A =
[[103  99 154 104 153 149 153 150 104 153 104 151 101 102  98 100]
 [123 120 133 120 132 133 135 133 121 133 123 132 122 122 120 120]
 [126 126 132 127 131 130 130 131 127 132 126 130 126 126 126 128]
 [139 139 116 136 117 118 116 118 136 117 140 118 141 140 138 138]
 [125 123 129 123 130 129 130 130 125 130 125 129 126 126 123 125]
 [140 141 115 138 116 118 116 115 138 115 141 117 142 141 140 138]]
A[0][0] = 103
A[1][3] = 120
A[5][3] = 138
A[:, 8] = [104, 121, 127, 136, 125, 138]
A[4][8] = 125
A[4] = [125, 123, 129, 123, 130, 129, 130, 130, 125, 130, 125, 129, 126, 126, 123, 125]
A[1] = [123, 120, 133, 120, 132, 133, 135, 133, 121, 133, 123, 132, 122, 122, 120, 120]
A[0][15] = 100
A[5][4] = 116
A[:, 7] = [150, 133, 131, 118, 130, 115]
A[1][10] = 123
A[2][11] = 130
A[1][5] = 133
A[1][15] = 120
A[3][8] = 136
A[4][10] = 125
A[1][1] = 120
A[2][4] = 131
A[5] = [140, 141, 115, 138, 116, 118, 116, 115, 138, 115, 141, 117, 142, 141, 140, 138]
A[4][6] = 130
A[5][2] = 115
A[:, 12] = [101, 122, 126, 141, 126, 142]
A[5][0] = 140
A[:, 4] = [153, 132, 131, 117, 130, 116]
A[:, 6] = [153, 135, 130, 116, 130, 116]
A[0][10] = 104
A[3] = [139, 139, 116, 136, 117, 118, 116, 118, 136, 117, 140, 118, 141, 140, 138, 138]
A[:, 10] = [104, 123, 126, 140, 125, 141]
A[3][14] = 138
A[0][8] = 104
A[2][2] = 132
A[5][12] = 142
A[4][2] = 129

x =
[[128 127 138 134 127 130 130]
 [122 133 145 144 122 140 123]
 [111 139 154 153 111 147 113]
 [129 131 138 138 130 136 130]
 [149 117 120 115 148 117 148]
 [126 138 145 148 127 146 127]]
x[0,0]	128
x[:, -4]	[134, 144, 153, 138, 115, 148]
x[:, 4]	[127, 122, 111, 130, 148, 127]
x[4,-3]	148
x[-4,-2]	147
x[1,6]	123
x[:, -1]	[130, 123, 113, 130, 148, 127]
x[3,-1]	130
x[-3,-6]	131
x[-1,-4]	148
x[-4,-7]	111
x[:, 2]	[138, 145, 154, 138, 120, 145]
x[:, 5]	[130, 140, 147, 136, 117, 146]
x[-4,6]	113
x[-5,5]	140
x[4]	[149, 117, 120, 115, 148, 117, 148]

grid =
array([[148, 109, 110, 152],
       [107, 148, 145, 105],
       [112, 145, 143, 109],
       [152, 102, 108, 157]])
grid[0][0] = 148
grid[3][1] = 102
grid[1][1] = 148
grid[2][2] = 143
grid[3][3] = 157
grid[0] = [148, 109, 110, 152]
grid[0][3] = 152
grid[:, 1] = [109, 148, 145, 102]

M =
143  138  123  135  125  127  124  124  136  127  143  123  145  142  138  140
117  111  149  112  149  148  150  145  112  149  118  147  116  115  111  112
M[0, 0] => 143
M[1, 3] => 112
M[1, -10] => 150
M[0, 8] => 136
M[-1, -16] => 117
M[1, 12] => 116
M[-2] => [143, 138, 123, 135, 125, 127, 124, 124, 136, 127, 143, 123, 145, 142, 138, 140]
M[1, 10] => 118
M[:, -2] => [138, 111]
M[-1, -8] => 112

W = [148 116 119 117 115 146 116 150 118 151 150 153]
W[0]	148
W[5]	146
W[4]	115
W[1]	116

a = ((113, 118, 148, 118, 133, 133, 120, 121, 116, 128, 153, 120, 133), (117, 119, 128, 124, 129, 131, 130, 125, 120, 127, 138, 130, 123), (120, 117, 108, 117, 128, 137, 141, 129, 117, 122, 133, 133, 107), (143, 140, 138, 124, 130, 130, 120, 131, 135, 125, 125, 115, 138), (137, 136, 142, 124, 131, 130, 119, 128, 131, 126, 131, 115, 139), (125, 122, 121, 115, 131, 138, 133, 128, 119, 122, 137, 123, 117), (145, 141, 137, 124, 131, 131, 121, 131, 135, 125, 125, 114, 138), (141, 133, 104, 124, 126, 133, 139, 136, 131, 122, 113, 130, 114), (128, 123, 117, 114, 130, 139, 135, 130, 120, 120, 134, 123, 115), (121, 118, 106, 122, 127, 134, 141, 130, 120, 124, 128, 137, 108), (123, 123, 136, 118, 132, 134, 125, 125, 121, 125, 142, 120, 128), (131, 127, 115, 122, 128, 133, 135, 131, 126, 123, 125, 128, 118), (113, 118, 147, 118, 133, 133, 121, 121, 116, 127, 153, 119, 133))
a[0][-13] -> 113
a[12][-8] -> 133
a[-7] -> [145, 141, 137, 124, 131, 131, 121, 131, 135, 125, 125, 114, 138]
a[8][-4] -> 120
a[:, 2] -> [148, 128, 108, 138, 142, 121, 137, 104, 117, 106, 136, 115, 147]
a[-6][-10] -> 124
a[4][6] -> 119
a[-8] -> [125, 122, 121, 115, 131, 138, 133, 128, 119, 122, 137, 123, 117]
a[:, -12] -> [118, 119, 117, 140, 136, 122, 141, 133, 123, 118, 123, 127, 118]
a[12][11] -> 119
a[0] -> [113, 118, 148, 118, 133, 133, 120, 121, 116, 128, 153, 120, 133]
a[-12][-10] -> 124
a[4][12] -> 139
a[6][-3] -> 125
a[-13][-10] -> 118
a[11] -> [131, 127, 115, 122, 128, 133, 135, 131, 126, 123, 125, 128, 118]
a[-1][4] -> 133
a[2][-3] -> 133
a[-13][-1] -> 133
a[-2][11] -> 128
a[5][4] -> 131
a[7][5] -> 133
a[:, -2] -> [120, 130, 133, 115, 115, 123, 114, 130, 123, 137, 120, 128, 119]
a[-5][7] -> 130
a[12] -> [113, 118, 147, 118, 133, 133, 121, 121, 116, 127, 153, 119, 133]
a[-2][-11] -> 115
a[11][10] -> 125
a[-6][6] -> 139
a[:, 12] -> [133, 123, 107, 138, 139, 117, 138, 114, 115, 108, 128, 118, 133]
a[-7][-10] -> 124
a[-7][-1] -> 138
a[-10][-3] -> 125
a[5][12] -> 117
a[-4][-3] -> 128
a[2][1] -> 117
a[9][-2] -> 137
a[-7][-8] -> 131
a[-5][-8] -> 139
a[-13][6] -> 120

data = [144 138 118 152 117]
data[0] = 144
data[4] = 117
data[3] = 152

m = [104 103 101 152 113 147 147 147 149 105 149]
m[0]: 104
m[1]: 103
m[4]: 113
m[-5]: 147

B = array([131, 156, 144, 119, 132])
B[-5]	131
B[-1]	132
B[3]	119

X =
[[125 128 104 106 147 126 125 108 121]
 [125 134 129 131 148 104 105 152 143]
 [145 122 133 110 117 136 135 145 108]
 [150 146 136 116 114 108 125 118 146]
 [140 138 129 140 141 109 128 128 134]
 [130 142 108 131 110 133 140 121 133]
 [122 111 141 112 105 121 109 111 127]
 [129 144 141 152 104 139 105 108 129]
 [127 145 123 145 114 140 127 128 108]
 [119 145 116 106 122 138 129 130 142]
 [118 147 145 128 114 119 130 125 140]
 [110 110 121 104 110 120 147 139 105]
 [141 118 149 108 140 139 128 120 124]]
X[0][0]	125
X[:, 4]	[147, 148, 117, 114, 141, 110, 105, 104, 114, 122, 114, 110, 140]
X[12][7]	120
X[8]	[127, 145, 123, 145, 114, 140, 127, 128, 108]
X[5][8]	133
X[8][6]	127
X[2]	[145, 122, 133, 110, 117, 136, 135, 145, 108]
X[:, 7]	[108, 152, 145, 118, 128, 121, 111, 108, 128, 130, 125, 139, 120]
X[2][6]	135
X[6][3]	112
X[7][4]	104
X[11]	[110, 110, 121, 104, 110, 120, 147, 139, 105]
X[4][2]	129
X[8][4]	114
X[12][4]	140
X[2][1]	122
X[12][0]	141
X[3][3]	116
X[12][8]	124
X[0][6]	125
X[4][1]	138
X[8][2]	123
X[8][0]	127
X[3][7]	118
X[7][6]	105
X[11][1]	110
X[1][0]	125
X[4]	[140, 138, 129, 140, 141, 109, 128, 128, 134]
X[10][0]	118
X[7][0]	129
X[9][0]	119
X[3][8]	146
X[10][2]	145
X[:, 0]	[125, 125, 145, 150, 140, 130, 122, 129, 127, 119, 118, 110, 141]
X[5][2]	108
X[:, 6]	[125, 105, 135, 125, 128, 140, 109, 105, 127, 129, 130, 147, 128]
X[10][5]	119
X[10][3]	128
X[9][5]	138

arr =
135  150  130  129
127  125  133  105
140  109  126  132
133  151  128  125
120  143  118  140
126  111  134  141
108  124  132  115
129  129  138  148
118  111  121  118
137  123  121  148
arr[0][-4]	135
arr[:, 0]	[135, 127, 140, 133, 120, 126, 108, 129, 118, 137]
arr[6][-2]	132
arr[-8][1]	109
arr[-9][0]	127
arr[-10][2]	130
arr[:, 2]	[130, 133, 126, 128, 118, 134, 132, 138, 121, 121]
arr[5]	[126, 111, 134, 141]
arr[-3][-4]	129
arr[:, -3]	[150, 125, 109, 151, 143, 111, 124, 129, 111, 123]
arr[-4][-3]	124
